Here is a tiny trained network, its code and every weight. The questions are about switching its units off for an input and a class, where a switched-off unit gives its printed mean instead of its output.

import numpy as np


def w(rows, s, z=0):
    codes = np.array(rows[::2]) - 128.0
    scale = np.full(codes.shape[1], s)
    scale[-1] = z or s
    return codes * scale


def f(y):
    return np.maximum(y, 0)


def log_softmax(a):
    a = a - a.max(-1, keepdims=True)
    return a - np.log(np.exp(a).sum(-1, keepdims=True))


def net(x, mask):
    res = np.array(x, float).reshape(1, 8) / 4 @ E
    y = f(res @ A[0][:, :-1].T + A[0][:, -1])
    res = res + np.where(mask, y, B[0][:, -1]) @ B[0][:, :-1]
    return log_softmax(res[-1] @ U[:, :-1].T + U[:, -1])


A, B = {}, {}
E = w([
[128,129,125,128,126],'x0',
[130,127,120,126,125],'x1',
[131,132,116,125,121],'x2',
[254,141,138,240,135],'x3',
[129,132,124,127,124],'x4',
[28,90,95,245,64],'x5',
[101,221,22,167,246],'x6',
[126,125,137,130,133],'x7',
],0.0093)
A[0] = w([
[167,183,108,71,254,162],'n1',
[122,88,130,141,105,136],'n2',
[93,168,150,123,156,125],'n3',
[210,129,172,36,102,232],'n4',
[57,151,108,206,134,59],'n5',
[63,129,121,69,127,254],'n6',
[143,109,166,155,42,102],'n7',
[194,78,178,52,98,193],'n8',
[121,131,142,119,103,168],'n9',
[191,143,140,186,122,138],'n10',
[114,149,58,138,103,144],'n11',
[230,118,129,213,131,140],'n12',
[73,165,91,188,181,60],'n13',
[93,87,163,152,37,178],'n14',
[154,126,159,122,120,94],'n15',
],0.018,0.0057)
B[0] = w([
[149,215,52,89,60,249],'n1',
[125,117,142,113,99,162],'n2',
[119,128,93,132,129,156],'n3',
[149,100,116,158,239,248],'n4',
[124,75,186,167,182,195],'n5',
[17,120,83,88,139,208],'n6',
[92,124,149,206,69,202],'n7',
[119,105,176,152,214,240],'n8',
[109,121,145,115,126,154],'n9',
[176,139,151,182,109,198],'n10',
[126,112,145,130,165,170],'n11',
[253,120,151,150,101,233],'n12',
[144,113,134,146,218,203],'n13',
[105,91,145,56,57,222],'n14',
[147,114,128,146,134,157],'n15',
],0.034,0.02)
U = w([
[52,130,140,115,241,253],'0',
[184,95,140,196,185,185],'1',
[53,85,178,71,41,94],'2',
[136,113,214,164,2,22],'3',
[80,209,52,94,119,12],'4',
[198,250,145,101,90,94],'5',
],0.0093,0.0022)

Each question gives the input, the list of numbers given to net, and the class t.
The units are the neurons (one row each of A and B). Each row of codes is followed by its name. A weight is (code - 128) times the scale printed after its matrix; where a second scale follows, it is the last column's (A, B and U).
mask holds one flag per neuron, in row order. A switched-off neuron (its flag False) gives its mean, the last column of its row in B, instead of its output. The means were averaged over made-up inputs and are rounded, as every weight is.
A unit's drop is (log p(t) with every unit on - log p(t) with that unit switched off) / (log p(t) with every unit on - log p(t) with every unit switched off).
The circuit of an input: a set's keep is (log p(t) with only the set's units on - log p(t) with every unit switched off) / (log p(t) with every unit on - log p(t) with every unit switched off). Starting from the 12 units with the biggest drops (on a tie, the unit counted first), units are removed one at a time, each time the one whose removal leaves the highest keep (on an exact tie, the one counted first), for as long as the keep stays at least 0.8.
units of the circuit, in order: the units of the circuit, biggest drop first
most important unit: the unit with the biggest drop
k most important neurons: the k neurons with the biggest drops, biggest first
drop when u is switched off: that unit's drop, to one decimal
input [1,4,5,8,6,-8,1,-7], class 5: units of the circuit, in order	(n1)
input [-5,-6,8,-1,2,-8,4,5], class 4: units of the circuit, in order	(n1 n12)
input [7,-5,7,-6,8,-6,0,-8], class 0: 2 most important neurons	(n4 n8)
input [-3,5,-1,1,0,2,-8,7], class 3: 2 most important neurons	(n14 n7)
input [4,6,5,0,4,3,0,-1], class 2: 3 most important neurons	(n4 n8 n12)
input [2,8,-3,0,8,2,-8,4], class 2: 2 most important neurons	(n14 n12)
input [5,7,7,8,0,1,-3,1], class 3: 2 most important neurons	(n13 n7)
input [5,-1,6,-1,-3,-1,7,7], class 4: 2 most important neurons	(n1 n12)
input [-6,0,-6,1,4,2,-1,-7], class 3: 2 most important neurons	(n4 n6)
input [-3,-6,-7,-8,0,1,-8,4], class 2: 2 most important neurons	(n14 n13)
input [1,8,-3,-1,8,1,-5,-4], class 2: 2 most important neurons	(n14 n13)
input [7,-4,2,0,-1,4,-3,8], class 2: drop when n8 is switched off	0.0
input [7,-7,-6,-4,6,-2,0,1], class 0: drop when n1 is switched off	0.1
input [-2,-4,8,-8,-5,-2,6,1], class 4: most important unit	n1
input [-8,6,8,0,7,6,0,8], class 2: drop when n14 is switched off	0.1
input [8,-4,1,-2,4,-5,2,-5], class 4: drop when n1 is switched off	0.3
input [3,8,-3,1,-1,7,-7,-1], class 3: 2 most important neurons	(n7 n6)
